Below is a small trained network, with its code and all its weights. Each question gives an input and a class and asks what happens when units are switched off, that is, made to give their printed mean instead of their output.

import numpy as np


def w(rows, s, z=0):
    codes = np.array(rows[::2]) - 128.0
    scale = np.full(codes.shape[1], s)
    scale[-1] = z or s
    return codes * scale


def norm(h):
    return h / np.sqrt((h * h).mean(-1, keepdims=True) + 1e-5)


def f(y):
    return np.maximum(y, 0)


def log_softmax(a):
    a = a - a.max(-1, keepdims=True)
    return a - np.log(np.exp(a).sum(-1, keepdims=True))


def net(x, mask):
    res = np.array(x, float).reshape(1, 3) / 4 @ E
    u = 0
    for l in range(2):
        y = f(norm(res) @ A[l][:, :-1].T + A[l][:, -1])
        res = res + np.where(mask[u : u + 6], y, B[l][:, -1]) @ B[l][:, :-1]
        u += 6
    return log_softmax(norm(res)[-1] @ U[:, :-1].T + U[:, -1])


A, B = {}, {}
E = w([
[179,133,228,180,137,232,69,4,154,120,84],'x0',
[121,139,158,112,112,151,150,187,159,173,118],'x1',
[87,199,125,98,162,139,121,200,90,157,81],'x2',
],0.0037)
A[0] = w([
[177,96,205,156,71,190,148,96,194,153,118,3],'0.n1',
[120,107,90,115,99,84,175,149,170,140,164,62],'0.n2',
[108,195,117,64,116,130,104,206,88,183,43,12],'0.n3',
[142,55,81,88,112,69,161,195,172,114,206,105],'0.n4',
[189,92,157,205,113,146,74,4,120,52,127,119],'0.n5',
[179,83,250,152,79,200,126,60,220,179,90,55],'0.n6',
],0.0041,0.0028)
B[0] = w([
[109,179,208,133,29,217,189,201,196,97,188,191],'0.n1',
[127,96,69,119,62,74,163,133,151,103,148,175],'0.n2',
[167,182,157,105,253,150,111,106,49,127,52,201],'0.n3',
[127,69,96,105,44,136,146,154,162,154,180,221],'0.n4',
[174,99,82,230,227,59,11,40,140,158,35,255],'0.n5',
[75,192,239,147,20,197,158,175,202,57,212,248],'0.n6',
],0.0041,0.0056)
A[1] = w([
[100,151,224,142,36,234,104,118,191,112,98,32],'1.n1',
[112,234,217,151,145,205,93,56,183,123,61,82],'1.n2',
[190,83,161,178,41,72,118,79,182,61,179,71],'1.n3',
[114,147,255,146,48,221,110,86,210,69,151,9],'1.n4',
[130,154,180,166,162,135,91,101,138,114,98,156],'1.n5',
[100,241,144,39,211,146,145,204,17,158,42,3],'1.n6',
],0.0046,0.003)
B[1] = w([
[190,185,233,200,59,207,76,217,212,33,228,227],'1.n1',
[135,86,86,79,65,98,173,159,147,112,181,255],'1.n2',
[104,194,189,96,165,182,148,169,87,130,96,205],'1.n3',
[201,240,245,193,38,240,98,190,245,15,231,247],'1.n4',
[146,128,68,136,88,137,87,174,137,160,126,205],'1.n5',
[79,191,254,112,232,222,171,23,101,182,56,237],'1.n6',
],0.0058,0.0065)
U = w([
[208,227,228,221,31,217,68,198,226,32,221,219],'0',
[65,32,32,33,27,33,236,219,81,123,241,222],'1',
[196,53,43,230,223,27,20,15,96,104,45,4],'2',
[38,230,228,46,255,202,226,92,27,216,47,159],'3',
],0.0071,0.0027)

Each question gives the input, the list of numbers given to net, and the class t.
The units are the neurons (one row each of A and B). Each row of codes is followed by its name. A weight is (code - 128) times the scale printed after its matrix; where a second scale follows, it is the last column's (A, B and U).
mask holds one flag per neuron, layer by layer. A switched-off neuron (its flag False) gives its mean, the last column of its row in B, instead of its output. The means were averaged over made-up inputs and are rounded, as every weight is.
A unit's drop is (log p(t) with every unit on - log p(t) with that unit switched off) / (log p(t) with every unit on - log p(t) with every unit switched off).
The circuit of an input: a set's keep is (log p(t) with only the set's units on - log p(t) with every unit switched off) / (log p(t) with every unit on - log p(t) with every unit switched off). Starting from all 12 units, units are removed one at a time, each time the one whose removal leaves the highest keep (on an exact tie, the one counted first), for as long as the keep stays at least 0.8.
circuit, biggest first: the units of the circuit, biggest drop first
most important unit: the unit with the biggest drop
k most important neurons: the k neurons with the biggest drops, biggest first
k most important neurons of layer l: the k neurons of layer l with the biggest drops, biggest first
drop of u: that unit's drop, to one decimal
input [-4,-3,-7], class 1: circuit, biggest first -> 1.n4; 1.n1
input [2,-5,-1], class 2: circuit, biggest first -> 0.n5; 1.n4
input [3,-7,-1], class 2: 2 most important neurons -> 0.n5; 1.n4
input [0,-2,1], class 2: most important unit -> 0.n6
input [-2,-4,-5], class 2: circuit, biggest first -> 1.n4; 0.n6; 1.n1
input [3,-4,3], class 2: 3 most important neurons -> 0.n5; 0.n1; 1.n4
input [-3,3,1], class 3: 3 most important neurons -> 0.n3; 0.n6; 1.n4
input [-2,-1,0], class 1: 2 most important neurons -> 1.n4; 1.n6
input [-8,8,1], class 1: 2 most important neurons of layer 0 -> 0.n4; 0.n2
input [3,4,7], class 3: drop of 0.n3 -> 0.2
input [-1,-4,-6], class 2: drop of 1.n4 -> 0.2
input [-1,-7,-2], class 2: drop of 1.n4 -> 0.1
input [4,-8,4], class 2: drop of 0.n5 -> 0.1
input [1,-7,3], class 2: most important neuron of layer 1 -> 1.n4
